Below are the code and all the weights of a small trained network. Each question names an input and a target symbol and asks about switching units off, where a switched-off unit gives its printed mean instead of its output.

import numpy as np


def w(rows, s, z=0):
    codes = np.array(rows[::2]) - 128.0
    scale = np.full(codes.shape[1], s)
    scale[-1] = z or s
    return codes * scale


def norm(h):
    return h / np.sqrt((h * h).mean(-1, keepdims=True) + 1e-5)


def f(y):
    return np.maximum(y, 0)


def softmax(a):
    e = np.exp(a - a.max(-1, keepdims=True))
    return e / e.sum(-1, keepdims=True)


def log_softmax(a):
    a = a - a.max(-1, keepdims=True)
    return a - np.log(np.exp(a).sum(-1, keepdims=True))


def net(x, mask):
    ids = ['ΘΛΦΩαδεζμξπ'.index(c) for c in x.split()]
    T = len(ids)
    res = E[ids] + P[:T]
    r = norm(res)
    for j in range(2):
        rows = slice(3 * j, 3 * j + 3)
        q, k, v = (r @ M[0][rows].T for M in (Q, K, V))
        z = softmax(np.where(np.tri(T) > 0, q @ k.T / 3**0.5, -1e9)) @ v
        o = O[0][rows]
        res = res + np.where(mask[j], z, o[:, -1]) @ o[:, :-1]
    y = f(norm(res) @ A[0][:, :-1].T + A[0][:, -1])
    res = res + np.where(mask[2:14], y, B[0][:, -1]) @ B[0][:, :-1]
    return log_softmax(norm(res)[-1] @ U[:, :-1].T + U[:, -1])


Q, K, V, O, A, B = {}, {}, {}, {}, {}, {}
E = w([
[111,118,138,36],'Θ',
[68,125,146,165],'Λ',
[79,77,96,40],'Φ',
[118,57,177,102],'Ω',
[116,6,146,2],'α',
[199,92,132,138],'δ',
[177,137,53,123],'ε',
[69,96,133,83],'ζ',
[122,196,37,103],'μ',
[147,187,192,76],'ξ',
[51,113,75,77],'π',
],0.0072)
P = w([
[85,3,138,24],'0',
[91,27,131,61],'1',
[94,40,132,73],'2',
[96,57,128,85],'3',
[104,64,130,99],'4',
[109,71,125,108],'5',
[108,83,124,119],'6',
[118,88,128,127],'7',
[117,103,129,130],'8',
[125,111,130,141],'9',
[124,117,132,155],'10',
[126,122,133,174],'11',
[126,139,141,182],'12',
[128,119,142,167],'13',
],0.0047)
Q[0] = w([
[227,244,94,249],'head 0',
[32,69,146,102],'head 0',
[188,174,119,137],'head 0',
[98,112,111,121],'head 1',
[86,121,93,127],'head 1',
[67,120,111,135],'head 1',
],0.014)
K[0] = w([
[93,56,103,2],'head 0',
[166,194,121,186],'head 0',
[67,43,126,66],'head 0',
[95,128,112,165],'head 1',
[76,152,87,239],'head 1',
[106,163,106,218],'head 1',
],0.0086)
V[0] = w([
[64,189,23,253],'head 0',
[205,149,61,93],'head 0',
[168,25,68,183],'head 0',
[186,66,93,195],'head 1',
[141,170,249,165],'head 1',
[150,90,190,74],'head 1',
],0.0039)
O[0] = w([
[82,53,111,68,1],'head 0',
[218,129,39,62,59],'head 0',
[153,12,70,242,158],'head 0',
[112,141,182,72,85],'head 1',
[150,2,156,70,64],'head 1',
[157,145,172,198,203],'head 1',
],0.0038,0.0025)
A[0] = w([
[173,78,167,156,124],'neuron 0',
[140,104,142,102,98],'neuron 1',
[120,170,145,236,49],'neuron 2',
[169,90,51,177,181],'neuron 3',
[129,107,69,77,230],'neuron 4',
[54,141,152,127,151],'neuron 5',
[192,78,195,176,46],'neuron 6',
[159,155,142,112,46],'neuron 7',
[168,92,179,107,250],'neuron 8',
[254,107,164,61,168],'neuron 9',
[220,88,105,162,92],'neuron 10',
[167,168,78,161,39],'neuron 11',
],0.006,0.002)
B[0] = w([
[89,175,45,156,182],'neuron 0',
[144,177,131,121,153],'neuron 1',
[127,25,168,39,209],'neuron 2',
[171,19,185,130,219],'neuron 3',
[186,177,136,135,220],'neuron 4',
[184,121,205,139,253],'neuron 5',
[2,185,7,132,178],'neuron 6',
[125,152,179,159,141],'neuron 7',
[108,251,108,190,240],'neuron 8',
[211,153,134,192,231],'neuron 9',
[168,64,193,187,190],'neuron 10',
[91,78,88,27,165],'neuron 11',
],0.0045,0.0028)
U = w([
[170,114,112,221,59],'Θ',
[29,65,219,95,149],'Λ',
[47,171,74,175,4],'Φ',
[88,108,186,179,149],'Ω',
[140,101,117,30,42],'α',
[220,62,76,209,148],'δ',
[244,47,148,56,165],'ε',
[173,173,207,132,110],'ζ',
[130,173,1,58,208],'μ',
[158,250,190,74,180],'ξ',
[47,131,57,75,94],'π',
],0.0079,0.0035)

Each question gives the input, a string of symbols that net reads in full, and the target symbol t.
The units are the heads (3 rows each of Q, K, V and O) and the neurons (one row each of A and B). Each row of codes is followed by its name. A weight is (code - 128) times the scale printed after its matrix; where a second scale follows, it is the last column's (O, A, B and U).
mask holds one flag per unit, heads first, then neurons. A switched-off unit (its flag False) gives its mean, the last column of its rows in O or B, instead of its output. The means were averaged over made-up inputs and are rounded, as every weight is.
A unit's drop is (log p(t) with every unit on - log p(t) with that unit switched off) / (log p(t) with every unit on - log p(t) with every unit switched off).
The circuit of an input: a set's keep is (log p(t) with only the set's units on - log p(t) with every unit switched off) / (log p(t) with every unit on - log p(t) with every unit switched off). Starting from the 12 units with the biggest drops (on a tie, the unit counted first), units are removed one at a time, each time the one whose removal leaves the highest keep (on an exact tie, the one counted first), for as long as the keep stays at least 0.8.
circuit, biggest first: the units of the circuit, biggest drop first
most important unit: the unit with the biggest drop
k most important neurons: the k neurons with the biggest drops, biggest first
heads that matter: for each layer, one digit per head in row order, 1 if its drop is at least 0.15 and else 0, layers parted by /
drop when u is switched off: that unit's drop, to one decimal
input ζ Λ ξ Θ Λ Λ Λ ξ ζ Λ Φ ξ π π, target ξ: circuit, biggest first	[head 0]
input ε Λ Λ Θ π Λ Λ ξ Φ Λ Λ π, target Λ: circuit, biggest first	[head 0; neuron 5]
input α ξ ξ Ω Φ, target ξ: circuit, biggest first	[head 0; neuron 4]
input α Λ π Φ Ω ξ Ω Ω ξ δ ε ξ π ζ, target ξ: 2 most important neurons	[neuron 3; neuron 2]
input Λ Λ δ Λ Λ Λ ξ δ Φ π, target δ: circuit, biggest first	[head 0; neuron 3]
input π Λ Λ π δ Λ ξ π π, target ξ: circuit, biggest first	[head 0; neuron 5]
input ε Λ ζ ξ Φ ξ Θ Θ, target ξ: heads that matter	00
input Λ π α δ ξ ε ζ, target ε: circuit, biggest first	[head 0; neuron 4]
input μ Λ ζ ε Λ ε ξ ξ δ ε, target ε: heads that matter	00
input Λ δ ε ξ Λ δ α Λ ξ Λ Λ δ α, target δ: heads that matter	10
input π ε ζ, target ε: 2 most important neurons	[neuron 4; neuron 6]
input ζ α ξ Λ π ξ μ Φ Φ ε μ π π, target μ: heads that matter	11
input ζ ξ ξ ζ, target ξ: drop when neuron 2 is switched off	0.1
input Λ ε ε ξ Λ ε Θ, target ξ: drop when head 1 is switched off	0.2
input Λ α Θ ε δ Θ, target δ: drop when head 0 is switched off	1.1
input Λ ξ ζ Λ π ζ ξ ζ ξ Ω, target ξ: most important unit	head 0
